Below is a small trained network, with its code and all its weights. Each question gives an input and a class and asks what happens when units are switched off, that is, made to give their printed mean instead of their output.

import numpy as np


def w(rows, s, z=0):
    codes = np.array(rows[::2]) - 128.0
    scale = np.full(codes.shape[1], s)
    scale[-1] = z or s
    return codes * scale


def f(y):
    return np.maximum(y, 0)


def log_softmax(a):
    a = a - a.max(-1, keepdims=True)
    return a - np.log(np.exp(a).sum(-1, keepdims=True))


def net(x, mask):
    res = np.array(x, float).reshape(1, 7) / 4 @ E
    y = f(res @ A[0][:, :-1].T + A[0][:, -1])
    res = res + np.where(mask, y, B[0][:, -1]) @ B[0][:, :-1]
    return log_softmax(res[-1] @ U[:, :-1].T + U[:, -1])


A, B = {}, {}
E = w([
[90,129,80,170,115,136,114,34],'x0',
[175,114,94,163,90,215,141,73],'x1',
[187,90,174,109,61,205,140,169],'x2',
[125,69,189,191,166,194,95,89],'x3',
[209,158,47,156,210,105,169,122],'x4',
[136,57,164,82,184,131,167,120],'x5',
[174,77,120,70,166,99,2,150],'x6',
],0.0069)
A[0] = w([
[174,235,26,96,98,98,181,147,181],'neuron 1',
[210,85,151,125,133,201,106,180,194],'neuron 2',
[174,182,83,83,182,55,186,168,181],'neuron 3',
[122,38,178,95,157,156,204,132,235],'neuron 4',
[169,56,199,103,59,171,120,170,204],'neuron 5',
[203,67,166,98,107,191,68,167,159],'neuron 6',
[6,100,185,68,80,120,173,124,178],'neuron 7',
[151,225,34,85,103,69,158,161,127],'neuron 8',
[59,175,172,94,100,58,77,177,128],'neuron 9',
[51,168,160,109,137,46,72,165,107],'neuron 10',
[15,115,192,100,139,61,149,138,211],'neuron 11',
[174,174,58,130,196,94,179,162,187],'neuron 12',
[43,110,160,88,91,89,153,133,197],'neuron 13',
[196,71,194,68,63,211,105,181,183],'neuron 14',
[76,176,136,186,86,191,170,79,192],'neuron 15',
[85,199,114,84,127,40,100,166,183],'neuron 16',
[90,211,104,230,67,164,172,79,158],'neuron 17',
[118,182,108,244,80,192,147,48,172],'neuron 18',
[193,91,127,108,103,165,84,158,197],'neuron 19',
[96,195,109,58,107,50,107,184,227],'neuron 20',
[182,32,76,168,246,130,88,62,235],'neuron 21',
[180,85,182,135,203,117,206,167,178],'neuron 22',
[113,171,70,255,100,170,132,62,214],'neuron 23',
[82,104,105,122,158,64,12,75,252],'neuron 24',
[92,168,116,221,87,182,200,96,171],'neuron 25',
[89,61,198,81,72,234,226,129,219],'neuron 26',
[42,93,166,100,140,82,33,136,196],'neuron 27',
[105,202,106,250,65,203,178,86,138],'neuron 28',
[165,194,71,117,220,61,183,173,181],'neuron 29',
],0.0062,0.0029)
B[0] = w([
[241,100,87,62,19,72,218,114,221],'neuron 1',
[132,29,177,89,145,201,98,164,210],'neuron 2',
[177,129,153,57,129,14,148,179,226],'neuron 3',
[5,120,203,94,171,98,164,65,216],'neuron 4',
[57,93,221,62,40,227,116,168,223],'neuron 5',
[122,57,201,85,78,232,20,161,218],'neuron 6',
[37,200,131,160,97,118,154,81,221],'neuron 7',
[228,139,85,65,38,50,161,150,213],'neuron 8',
[100,216,93,183,71,148,85,225,219],'neuron 9',
[108,213,84,196,132,111,70,228,218],'neuron 10',
[57,205,123,158,140,89,134,149,238],'neuron 11',
[232,69,164,55,166,25,157,130,217],'neuron 12',
[50,211,97,153,87,109,141,110,207],'neuron 13',
[75,59,220,80,43,225,97,189,235],'neuron 14',
[117,119,92,197,153,172,228,127,224],'neuron 15',
[163,202,49,158,68,55,80,217,234],'neuron 16',
[188,106,58,222,141,164,223,167,235],'neuron 17',
[190,58,88,214,180,212,209,122,242],'neuron 18',
[157,54,168,69,77,174,65,132,199],'neuron 19',
[140,184,106,127,43,74,103,206,246],'neuron 20',
[126,55,119,116,227,137,37,22,255],'neuron 21',
[83,85,212,114,201,85,142,180,200],'neuron 22',
[215,64,59,188,166,216,190,101,249],'neuron 23',
[155,173,28,167,147,147,8,74,253],'neuron 24',
[151,77,96,193,168,158,254,145,228],'neuron 25',
[35,119,189,106,95,141,219,47,239],'neuron 26',
[80,204,88,196,142,174,26,141,239],'neuron 27',
[187,61,97,226,159,202,246,210,240],'neuron 28',
[211,112,151,74,159,13,137,173,236],'neuron 29',
],0.005,0.0063)
U = w([
[162,92,89,240,151,189,217,135,133],'0',
[106,70,213,73,67,220,86,165,100],'1',
[25,162,172,130,105,123,194,81,196],'2',
[135,97,187,109,253,61,125,148,39],'3',
[194,144,100,66,57,48,156,152,96],'4',
[133,107,74,142,181,152,41,1,254],'5',
[91,229,88,200,99,117,62,195,34],'6',
],0.0077,0.00088)

Each question gives the input, the list of numbers given to net, and the class t.
The units are the neurons (one row each of A and B). Each row of codes is followed by its name. A weight is (code - 128) times the scale printed after its matrix; where a second scale follows, it is the last column's (A, B and U).
mask holds one flag per neuron, in row order. A switched-off neuron (its flag False) gives its mean, the last column of its row in B, instead of its output. The means were averaged over made-up inputs and are rounded, as every weight is.
A unit's drop is (log p(t) with every unit on - log p(t) with that unit switched off) / (log p(t) with every unit on - log p(t) with every unit switched off).
The circuit of an input: a set's keep is (log p(t) with only the set's units on - log p(t) with every unit switched off) / (log p(t) with every unit on - log p(t) with every unit switched off). Starting from the 12 units with the biggest drops (on a tie, the unit counted first), units are removed one at a time, each time the one whose removal leaves the highest keep (on an exact tie, the one counted first), for as long as the keep stays at least 0.8.
circuit, biggest first: the units of the circuit, biggest drop first
most important unit: the unit with the biggest drop
top k neurons: the k neurons with the biggest drops, biggest first
drop when u is switched off: that unit's drop, to one decimal
input [4,-4,8,-8,-3,1,-6], class 2: circuit, biggest first : [neuron 26; neuron 7]
input [7,-4,-4,6,2,-7,3], class 5: circuit, biggest first : [neuron 24; neuron 21]
input [6,-2,1,3,-3,1,7], class 5: circuit, biggest first : [neuron 24; neuron 21]
input [6,-2,0,-2,-1,-1,7], class 6: circuit, biggest first : [neuron 23; neuron 27; neuron 12]
input [5,-7,-2,7,0,-1,4], class 5: circuit, biggest first : [neuron 21; neuron 24]
input [0,2,8,0,-7,-4,-7], class 0: circuit, biggest first : [neuron 28]
input [-1,-6,-7,1,8,5,-6], class 3: top 2 neurons : [neuron 22; neuron 21]
input [-3,6,5,-8,7,4,-7], class 4: top 3 neurons : [neuron 1; neuron 8; neuron 3]
input [-3,2,-3,5,1,4,6], class 5: top 2 neurons : [neuron 21; neuron 24]
input [-3,-5,4,5,-6,-6,-6], class 2: top 2 neurons : [neuron 26; neuron 7]
input [4,3,5,4,-2,8,-3], class 1: drop when neuron 14 is switched off : 0.1
input [-2,4,-3,4,3,6,4], class 5: drop when neuron 22 is switched off : -0.1
input [-3,7,-1,0,4,2,7], class 1: drop when neuron 6 is switched off : 0.2
input [-1,7,7,-4,5,6,-4], class 1: most important unit : neuron 14
